Below is a small trained network, with its code and all its weights. Each question gives an input and a class and asks what happens when units are switched off, that is, made to give their printed mean instead of their output.

import numpy as np


def w(rows, s, z=0):
    codes = np.array(rows[::2]) - 128.0
    scale = np.full(codes.shape[1], s)
    scale[-1] = z or s
    return codes * scale


def f(y):
    return np.maximum(y, 0)


def log_softmax(a):
    a = a - a.max(-1, keepdims=True)
    return a - np.log(np.exp(a).sum(-1, keepdims=True))


def net(x, mask):
    res = np.array(x, float).reshape(1, 7) / 4 @ E
    y = f(res @ A[0][:, :-1].T + A[0][:, -1])
    res = res + np.where(mask, y, B[0][:, -1]) @ B[0][:, :-1]
    return log_softmax(res[-1] @ U[:, :-1].T + U[:, -1])


A, B = {}, {}
E = w([
[132,70,140,145,85,32,173],'x0',
[213,138,169,250,160,129,106],'x1',
[124,131,129,127,129,125,127],'x2',
[99,67,212,104,61,161,84],'x3',
[125,129,128,129,129,125,126],'x4',
[129,129,127,128,124,129,129],'x5',
[125,126,127,132,129,130,129],'x6',
],0.013)
A[0] = w([
[126,71,136,149,88,2,184,166],'N1',
[180,170,104,197,178,106,155,142],'N2',
[86,83,142,68,82,115,130,166],'N3',
[156,176,111,164,166,150,124,204],'N4',
[61,85,153,43,71,163,103,180],'N5',
[143,83,143,134,99,35,188,156],'N6',
[120,167,117,119,154,208,81,242],'N7',
[119,162,126,117,160,199,88,234],'N8',
[110,145,73,109,131,132,153,174],'N9',
[117,151,40,103,152,106,172,206],'N10',
[136,97,123,141,95,77,162,146],'N11',
[128,173,116,117,145,216,85,253],'N12',
[199,175,89,196,175,101,155,143],'N13',
[111,164,40,96,136,105,174,211],'N14',
[156,96,218,162,110,149,77,65],'N15',
[105,150,38,79,139,105,165,214],'N16',
[171,98,202,180,120,142,73,61],'N17',
[110,146,62,94,142,108,168,188],'N18',
],0.01,0.0043)
B[0] = w([
[138,92,143,182,110,128,212,246],'N1',
[173,102,86,137,172,74,124,226],'N2',
[93,93,127,121,95,128,154,212],'N3',
[151,144,111,118,157,119,99,203],'N4',
[71,97,78,77,79,97,116,240],'N5',
[142,106,138,175,109,126,195,221],'N6',
[125,152,114,78,146,125,8,208],'N7',
[114,157,110,88,122,123,59,201],'N8',
[123,160,149,120,130,150,119,172],'N9',
[143,173,166,164,135,172,132,203],'N10',
[134,110,143,158,118,124,164,186],'N11',
[119,158,115,82,145,127,46,213],'N12',
[169,102,94,131,155,70,129,237],'N13',
[138,168,168,156,129,175,128,205],'N14',
[113,170,177,136,112,181,123,199],'N15',
[128,158,163,149,121,188,135,207],'N16',
[124,182,183,163,129,185,127,201],'N17',
[129,144,160,165,123,178,138,189],'N18',
],0.012,0.014)
U = w([
[126,206,182,118,142,209,72,249],'0',
[139,135,221,188,107,189,195,174],'1',
[70,95,36,39,89,99,70,79],'2',
[74,2,92,99,84,93,190,63],'3',
[180,131,17,94,184,40,71,134],'4',
[189,56,61,169,157,30,181,41],'5',
],0.0078,0.0012)

Each question gives the input, the list of numbers given to net, and the class t.
The units are the neurons (one row each of A and B). Each row of codes is followed by its name. A weight is (code - 128) times the scale printed after its matrix; where a second scale follows, it is the last column's (A, B and U).
mask holds one flag per neuron, in row order. A switched-off neuron (its flag False) gives its mean, the last column of its row in B, instead of its output. The means were averaged over made-up inputs and are rounded, as every weight is.
A unit's drop is (log p(t) with every unit on - log p(t) with that unit switched off) / (log p(t) with every unit on - log p(t) with every unit switched off).
The circuit of an input: a set's keep is (log p(t) with only the set's units on - log p(t) with every unit switched off) / (log p(t) with every unit on - log p(t) with every unit switched off). Starting from the 12 units with the biggest drops (on a tie, the unit counted first), units are removed one at a time, each time the one whose removal leaves the highest keep (on an exact tie, the one counted first), for as long as the keep stays at least 0.8.
circuit, biggest first: the units of the circuit, biggest drop first
top k neurons: the k neurons with the biggest drops, biggest first
drop when u is switched off: that unit's drop, to one decimal
input [-1,-1,-6,8,0,4,6], class 2: circuit, biggest first : [N5]
input [1,-3,7,-2,4,-7,-3], class 1: top 2 neurons : [N7; N12]
input [0,-8,0,-1,1,-1,-2], class 0: top 2 neurons : [N1; N6]
input [0,-6,0,3,1,-8,-7], class 2: top 2 neurons : [N1; N5]
input [1,-6,8,3,-7,0,-1], class 3: top 2 neurons : [N7; N12]
input [8,0,0,4,-3,0,5], class 3: top 2 neurons : [N10; N14]
input [0,2,0,-6,3,-8,2], class 4: top 2 neurons : [N1; N6]
input [1,7,2,0,2,-8,2], class 5: top 2 neurons : [N2; N13]
input [1,0,3,-8,1,6,-7], class 1: drop when N16 is switched off : 0.6
input [0,6,4,-6,8,8,5], class 4: drop when N1 is switched off : 0.3
input [-5,1,-7,-4,-7,5,-7], class 4: drop when N17 is switched off : 0.2
